Below are the code and all the weights of a small trained network. Each question names an input and a target symbol and asks about switching units off, where a switched-off unit gives its printed mean instead of its output.

import numpy as np


def w(rows, s, z=0):
    codes = np.array(rows[::2]) - 128.0
    scale = np.full(codes.shape[1], s)
    scale[-1] = z or s
    return codes * scale


def f(y):
    return np.maximum(y, 0)


def softmax(a):
    e = np.exp(a - a.max(-1, keepdims=True))
    return e / e.sum(-1, keepdims=True)


def log_softmax(a):
    a = a - a.max(-1, keepdims=True)
    return a - np.log(np.exp(a).sum(-1, keepdims=True))


def net(x, mask):
    ids = ['αβγδεζθλμπστφω'.index(c) for c in x.split()]
    T = len(ids)
    res = E[ids] + P[:T]
    r = res
    for j in range(2):
        rows = slice(3 * j, 3 * j + 3)
        q, k, v = (r @ M[0][rows].T for M in (Q, K, V))
        z = softmax(np.where(np.tri(T) > 0, q @ k.T / 3**0.5, -1e9)) @ v
        o = O[0][rows]
        res = res + np.where(mask[j], z, o[:, -1]) @ o[:, :-1]
    y = f(res @ A[0][:, :-1].T + A[0][:, -1])
    res = res + np.where(mask[2:10], y, B[0][:, -1]) @ B[0][:, :-1]
    return log_softmax(res[-1] @ U[:, :-1].T + U[:, -1])


Q, K, V, O, A, B = {}, {}, {}, {}, {}, {}
E = w([
[95,65,240,115],'α',
[134,45,137,79],'β',
[108,199,220,174],'γ',
[211,190,53,136],'δ',
[27,104,158,189],'ε',
[42,94,52,201],'ζ',
[183,111,20,112],'θ',
[170,171,230,111],'λ',
[88,115,155,119],'μ',
[109,208,79,239],'π',
[99,78,8,154],'σ',
[223,64,89,35],'τ',
[166,47,239,47],'φ',
[234,166,145,67],'ω',
],0.014)
P = w([
[189,25,198,206],'0',
[148,126,167,111],'1',
[162,72,182,135],'2',
[157,54,178,127],'3',
[111,149,140,60],'4',
[110,136,145,72],'5',
[96,134,145,57],'6',
[82,178,132,48],'7',
[64,161,123,27],'8',
[48,171,93,1],'9',
[51,151,115,50],'10',
[52,180,112,40],'11',
[43,253,107,44],'12',
],0.0081)
Q[0] = w([
[31,254,120,58],'h1',
[182,21,173,231],'h1',
[21,31,107,66],'h1',
[229,28,222,138],'h2',
[79,107,135,160],'h2',
[156,175,179,38],'h2',
],0.0077)
K[0] = w([
[128,162,65,58],'h1',
[225,87,97,189],'h1',
[142,182,135,146],'h1',
[175,66,113,255],'h2',
[156,162,115,82],'h2',
[138,226,2,116],'h2',
],0.0092)
V[0] = w([
[157,159,114,249],'h1',
[72,52,115,130],'h1',
[79,146,193,138],'h1',
[149,141,176,113],'h2',
[82,145,127,151],'h2',
[193,127,114,99],'h2',
],0.017)
O[0] = w([
[90,187,109,109,220],'h1',
[30,47,131,67,3],'h1',
[64,157,255,184,181],'h1',
[148,103,213,173,218],'h2',
[177,136,150,78,107],'h2',
[147,86,96,213,162],'h2',
],0.0094,0.0043)
A[0] = w([
[163,163,119,161,253],'n1',
[146,92,129,209,66],'n2',
[162,143,211,83,234],'n3',
[179,85,76,134,202],'n4',
[1,143,75,212,11],'n5',
[133,73,172,98,81],'n6',
[38,128,39,168,110],'n7',
[189,77,114,102,55],'n8',
],0.0092,0.0061)
B[0] = w([
[88,118,66,124,252],'n1',
[187,119,150,81,171],'n2',
[138,131,101,167,237],'n3',
[97,174,185,112,169],'n4',
[196,162,194,2,187],'n5',
[155,73,197,169,141],'n6',
[105,127,67,71,172],'n7',
[135,77,83,175,136],'n8',
],0.0096,0.011)
U = w([
[74,108,150,151,120],'α',
[107,72,122,120,146],'β',
[49,162,125,207,63],'γ',
[115,135,54,181,167],'δ',
[68,132,169,105,143],'ε',
[130,125,149,50,3],'ζ',
[87,90,57,158,107],'θ',
[166,158,156,155,213],'λ',
[36,104,121,164,124],'μ',
[144,199,133,98,175],'π',
[88,89,95,96,149],'σ',
[209,72,99,83,75],'τ',
[201,101,179,80,54],'φ',
[250,134,116,114,57],'ω',
],0.011,0.0068)

Each question gives the input, a string of symbols that net reads in full, and the target symbol t.
The units are the heads (3 rows each of Q, K, V and O) and the neurons (one row each of A and B). Each row of codes is followed by its name. A weight is (code - 128) times the scale printed after its matrix; where a second scale follows, it is the last column's (O, A, B and U).
mask holds one flag per unit, heads first, then neurons. A switched-off unit (its flag False) gives its mean, the last column of its rows in O or B, instead of its output. The means were averaged over made-up inputs and are rounded, as every weight is.
A unit's drop is (log p(t) with every unit on - log p(t) with that unit switched off) / (log p(t) with every unit on - log p(t) with every unit switched off).
The circuit of an input: a set's keep is (log p(t) with only the set's units on - log p(t) with every unit switched off) / (log p(t) with every unit on - log p(t) with every unit switched off). Starting from all 10 units, units are removed one at a time, each time the one whose removal leaves the highest keep (on an exact tie, the one counted first), for as long as the keep stays at least 0.8.
circuit, biggest first: the units of the circuit, biggest drop first
k most important neurons: the k neurons with the biggest drops, biggest first
heads that matter: for each layer, one digit per head in row order, 1 if its drop is at least 0.15 and else 0, layers parted by /
drop of u: that unit's drop, to one decimal
input π μ γ, target γ: heads that matter => 10
input π π π ω, target π: circuit, biggest first => (h1)
input μ π λ λ λ π λ π, target λ: circuit, biggest first => (h2, h1, n5)
input σ δ δ λ λ λ τ π λ γ π, target λ: 3 most important neurons => (n2, n7, n5)
input ε π δ σ, target σ: circuit, biggest first => (h1, h2)
input σ δ θ, target θ: 2 most important neurons => (n5, n8)
input π λ π π π α, target π: circuit, biggest first => (h1, h2)
input θ δ θ μ δ, target δ: circuit, biggest first => (h2, n5)
input π ω π π, target π: circuit, biggest first => (n5, h1)
input ω τ π, target ω: heads that matter => 01
input π λ π σ, target π: heads that matter => 10
input π ω σ λ δ, target δ: circuit, biggest first => (n5, h2)
input π π λ γ τ, target π: heads that matter => 11
input π π β λ φ λ λ λ λ, target λ: circuit, biggest first => (h1, n3)
input π π δ, target π: circuit, biggest first => (h1)
input λ γ ε, target λ: 2 most important neurons => (n5, n1)
input π ζ ω, target π: circuit, biggest first => (h1, h2)
input π γ τ π π σ π π σ, target π: 2 most important neurons => (n5, n1)
input π θ σ, target σ: 2 most important neurons => (n7, n2)
input π σ π, target π: most important neuron => (n5)
input λ α δ δ π π π ω π ζ, target π: drop of h1 => 0.2
input π ζ ε, target π: drop of n1 => 0.1
input δ δ δ θ δ π π θ, target δ: drop of n4 => -0.1
input π π π λ, target π: drop of h2 => 0.7
